Below is a small trained network, with its code and all its weights. Each question gives an input and a class and asks what happens when units are switched off, that is, made to give their printed mean instead of their output.

import numpy as np


def w(rows, s, z=0):
    codes = np.array(rows[::2]) - 128.0
    scale = np.full(codes.shape[1], s)
    scale[-1] = z or s
    return codes * scale


def norm(h):
    return h / np.sqrt((h * h).mean(-1, keepdims=True) + 1e-5)


def f(y):
    return y / 2 * (1 + np.tanh(0.7978845608 * (y + 0.044715 * y**3)))


def log_softmax(a):
    a = a - a.max(-1, keepdims=True)
    return a - np.log(np.exp(a).sum(-1, keepdims=True))


def net(x, mask):
    res = np.array(x, float).reshape(1, 8) / 4 @ E
    u = 0
    for l in range(2):
        y = f(norm(res) @ A[l][:, :-1].T + A[l][:, -1])
        res = res + np.where(mask[u : u + 16], y, B[l][:, -1]) @ B[l][:, :-1]
        u += 16
    return log_softmax(norm(res)[-1] @ U[:, :-1].T + U[:, -1])


A, B = {}, {}
E = w([
[130,128,125,128,126,130,129,129,129,128],'x0',
[129,129,128,127,127,128,127,128,128,130],'x1',
[119,79,116,40,192,90,106,118,222,170],'x2',
[127,129,127,129,131,129,129,126,127,130],'x3',
[128,126,131,130,130,130,131,128,128,129],'x4',
[252,123,171,163,164,116,113,66,123,116],'x5',
[128,128,128,128,129,127,127,128,128,129],'x6',
[148,151,76,125,143,30,234,73,98,124],'x7',
],0.017)
A[0] = w([
[88,152,121,130,83,84,23,118,119,126,106],'L0N0',
[153,157,124,208,77,169,124,100,42,114,91],'L0N1',
[128,145,150,159,103,86,176,151,59,132,24],'L0N2',
[119,126,145,123,124,124,166,122,89,112,89],'L0N3',
[85,137,71,117,127,93,214,105,124,113,3],'L0N4',
[84,144,120,171,80,159,150,139,61,89,59],'L0N5',
[90,121,123,118,98,204,97,153,154,106,139],'L0N6',
[136,167,107,204,66,155,176,123,53,121,103],'L0N7',
[250,124,146,136,135,100,128,73,123,99,43],'L0N8',
[240,123,182,137,156,146,79,103,130,103,29],'L0N9',
[149,159,141,172,50,167,126,161,78,116,121],'L0N10',
[151,142,76,148,86,170,72,134,102,130,52],'L0N11',
[159,129,121,139,129,185,60,123,142,153,127],'L0N12',
[124,108,140,125,136,140,100,163,131,156,102],'L0N13',
[192,113,174,132,122,159,89,134,138,114,21],'L0N14',
[71,111,201,201,167,177,138,125,65,123,121],'L0N15',
],0.015,0.0036)
B[0] = w([
[122,149,93,179,127,189,150,139,132,183,161],'L0N0',
[231,99,42,65,201,231,191,192,173,5,248],'L0N1',
[35,138,140,181,122,158,134,68,151,80,187],'L0N2',
[79,113,37,175,127,105,100,72,159,118,150],'L0N3',
[198,17,127,112,52,99,127,186,173,42,206],'L0N4',
[48,137,156,186,34,7,56,103,89,202,227],'L0N5',
[121,210,80,120,207,180,118,84,128,184,217],'L0N6',
[28,152,229,106,180,178,47,54,133,69,251],'L0N7',
[167,226,109,144,199,163,141,101,68,197,236],'L0N8',
[150,17,170,141,65,105,122,139,220,64,236],'L0N9',
[224,130,75,84,84,40,154,213,110,204,234],'L0N10',
[168,122,112,179,118,122,157,207,96,171,170],'L0N11',
[108,126,166,113,124,92,72,180,120,45,198],'L0N12',
[159,214,194,61,84,224,150,80,133,114,162],'L0N13',
[113,59,150,149,118,56,102,177,164,87,187],'L0N14',
[174,157,75,170,97,124,160,200,118,188,201],'L0N15',
],0.019,0.013)
A[1] = w([
[69,132,197,138,129,152,70,104,173,125,128],'L1N0',
[113,85,213,142,103,106,84,79,114,131,38],'L1N1',
[173,147,125,156,125,52,136,78,75,212,85],'L1N2',
[41,73,88,63,87,86,177,158,99,93,91],'L1N3',
[149,165,134,115,106,120,192,103,84,101,106],'L1N4',
[175,148,106,118,143,227,156,102,119,165,115],'L1N5',
[133,88,150,105,73,115,78,132,147,162,82],'L1N6',
[122,176,152,151,193,201,145,76,102,111,73],'L1N7',
[17,179,140,119,148,213,108,91,119,155,20],'L1N8',
[141,230,83,159,136,83,158,131,76,252,4],'L1N9',
[164,153,89,155,211,90,165,52,62,120,155],'L1N10',
[112,113,83,115,129,160,168,163,107,105,76],'L1N11',
[49,125,190,173,14,138,100,81,72,122,67],'L1N12',
[188,115,102,122,69,56,207,83,117,188,115],'L1N13',
[86,189,112,80,136,137,96,163,102,184,71],'L1N14',
[146,87,141,143,140,179,86,88,147,84,158],'L1N15',
],0.02,0.0033)
B[1] = w([
[130,110,151,163,150,73,88,94,166,206,212],'L1N0',
[97,197,124,100,181,149,50,106,152,188,181],'L1N1',
[180,176,192,136,84,64,153,187,147,161,189],'L1N2',
[102,124,132,77,76,127,142,113,183,82,222],'L1N3',
[174,105,75,122,182,98,100,84,157,173,143],'L1N4',
[60,101,111,171,132,57,89,130,158,120,220],'L1N5',
[163,74,121,103,161,197,148,50,74,94,193],'L1N6',
[139,107,79,112,176,126,188,65,113,81,205],'L1N7',
[162,58,129,125,215,81,170,251,180,81,215],'L1N8',
[124,141,137,74,30,246,109,84,73,223,252],'L1N9',
[137,205,164,141,202,125,165,115,73,94,209],'L1N10',
[120,83,211,175,119,128,132,64,128,202,160],'L1N11',
[128,210,85,224,111,105,54,129,132,80,190],'L1N12',
[125,171,227,87,95,117,165,180,154,154,198],'L1N13',
[62,111,96,115,157,115,209,135,93,151,232],'L1N14',
[81,140,93,124,76,157,121,107,54,196,235],'L1N15',
],0.029,0.012)
U = w([
[79,189,63,124,50,208,152,194,50,247,133],'0',
[79,65,98,103,239,98,194,188,164,168,203],'1',
[252,96,119,184,113,163,95,244,109,78,169],'2',
[151,91,181,97,160,151,23,71,151,221,197],'3',
[48,188,72,184,35,105,49,70,155,47,1],'4',
[110,99,184,25,40,123,184,102,197,86,117],'5',
[162,186,74,182,229,137,179,48,44,56,207],'6',
[202,241,237,102,156,85,197,128,105,171,99],'7',
],0.014,0.00057)

Each question gives the input, the list of numbers given to net, and the class t.
The units are the neurons (one row each of A and B). Each row of codes is followed by its name. A weight is (code - 128) times the scale printed after its matrix; where a second scale follows, it is the last column's (A, B and U).
mask holds one flag per neuron, layer by layer. A switched-off neuron (its flag False) gives its mean, the last column of its row in B, instead of its output. The means were averaged over made-up inputs and are rounded, as every weight is.
A unit's drop is (log p(t) with every unit on - log p(t) with that unit switched off) / (log p(t) with every unit on - log p(t) with every unit switched off).
The circuit of an input: a set's keep is (log p(t) with only the set's units on - log p(t) with every unit switched off) / (log p(t) with every unit on - log p(t) with every unit switched off). Starting from the 12 units with the biggest drops (on a tie, the unit counted first), units are removed one at a time, each time the one whose removal leaves the highest keep (on an exact tie, the one counted first), for as long as the keep stays at least 0.8.
circuit, biggest first: the units of the circuit, biggest drop first
most important unit: the unit with the biggest drop
top k neurons: the k neurons with the biggest drops, biggest first
k most important neurons of layer l: the k neurons of layer l with the biggest drops, biggest first
drop when u is switched off: that unit's drop, to one decimal
input [-3,7,0,-6,-8,-4,4,1], class 4: circuit, biggest first : L0N1; L1N12
input [0,-3,-6,2,-2,4,0,0], class 2: circuit, biggest first : L0N1
input [7,1,5,-8,-5,0,0,4], class 5: top 3 neurons : L0N4; L0N7; L0N8
input [7,-8,-1,-4,8,1,0,0], class 2: top 4 neurons : L0N1; L0N9; L0N10; L1N9
input [3,-5,3,3,4,-6,-2,0], class 1: top 4 neurons : L0N9; L0N10; L0N6; L0N1
input [3,-1,-4,-4,2,1,-4,7], class 6: top 2 neurons : L0N9; L0N8
input [2,5,0,4,-4,-2,4,8], class 4: top 2 neurons : L0N10; L0N1
input [4,2,2,-5,2,-3,0,0], class 1: top 2 neurons : L0N10; L0N9
input [-7,1,0,-7,0,1,3,3], class 6: top 2 neurons : L0N8; L0N10
input [6,7,8,7,-4,6,-3,3], class 7: top 2 neurons : L0N1; L0N7
input [-4,-3,0,0,-1,-6,-7,7], class 4: top 3 neurons : L0N1; L0N10; L1N12
input [-2,-2,0,1,-3,0,-2,3], class 4: top 2 neurons : L0N4; L0N10
input [0,8,5,-8,4,-8,-4,1], class 5: top 4 neurons : L0N8; L0N7; L0N4; L1N3
input [-6,3,4,2,6,-1,5,7], class 5: circuit, biggest first : L0N4
input [1,7,2,0,0,6,-2,0], class 3: top 4 neurons : L0N9; L0N1; L0N10; L0N14
input [8,4,7,4,-2,0,5,-4], class 1: top 3 neurons : L0N9; L0N4; L1N8
input [-5,-3,-8,7,-4,2,8,2], class 6: 2 most important neurons of layer 0 : L0N7; L0N1
input [-7,3,7,6,8,7,-6,2], class 7: 3 most important neurons of layer 0 : L0N8; L0N1; L0N7
input [5,-7,2,-6,5,1,0,-1], class 3: 2 most important neurons of layer 0 : L0N1; L0N5
input [6,1,-7,-8,-7,-4,-5,6], class 4: most important unit : L0N7
input [6,3,-8,5,2,1,7,7], class 6: 2 most important neurons of layer 0 : L0N9; L0N1
input [-5,2,-2,2,7,4,-5,-1], class 2: drop when L0N12 is switched off : 0.0
input [-4,8,7,8,-1,-5,-6,2], class 5: drop when L0N7 is switched off : 0.4
input [4,6,-8,-6,8,-6,-6,4], class 4: drop when L0N7 is switched off : 0.1
input [-8,-8,8,-7,6,0,6,-3], class 1: 2 most important neurons of layer 0 : L0N4; L0N9
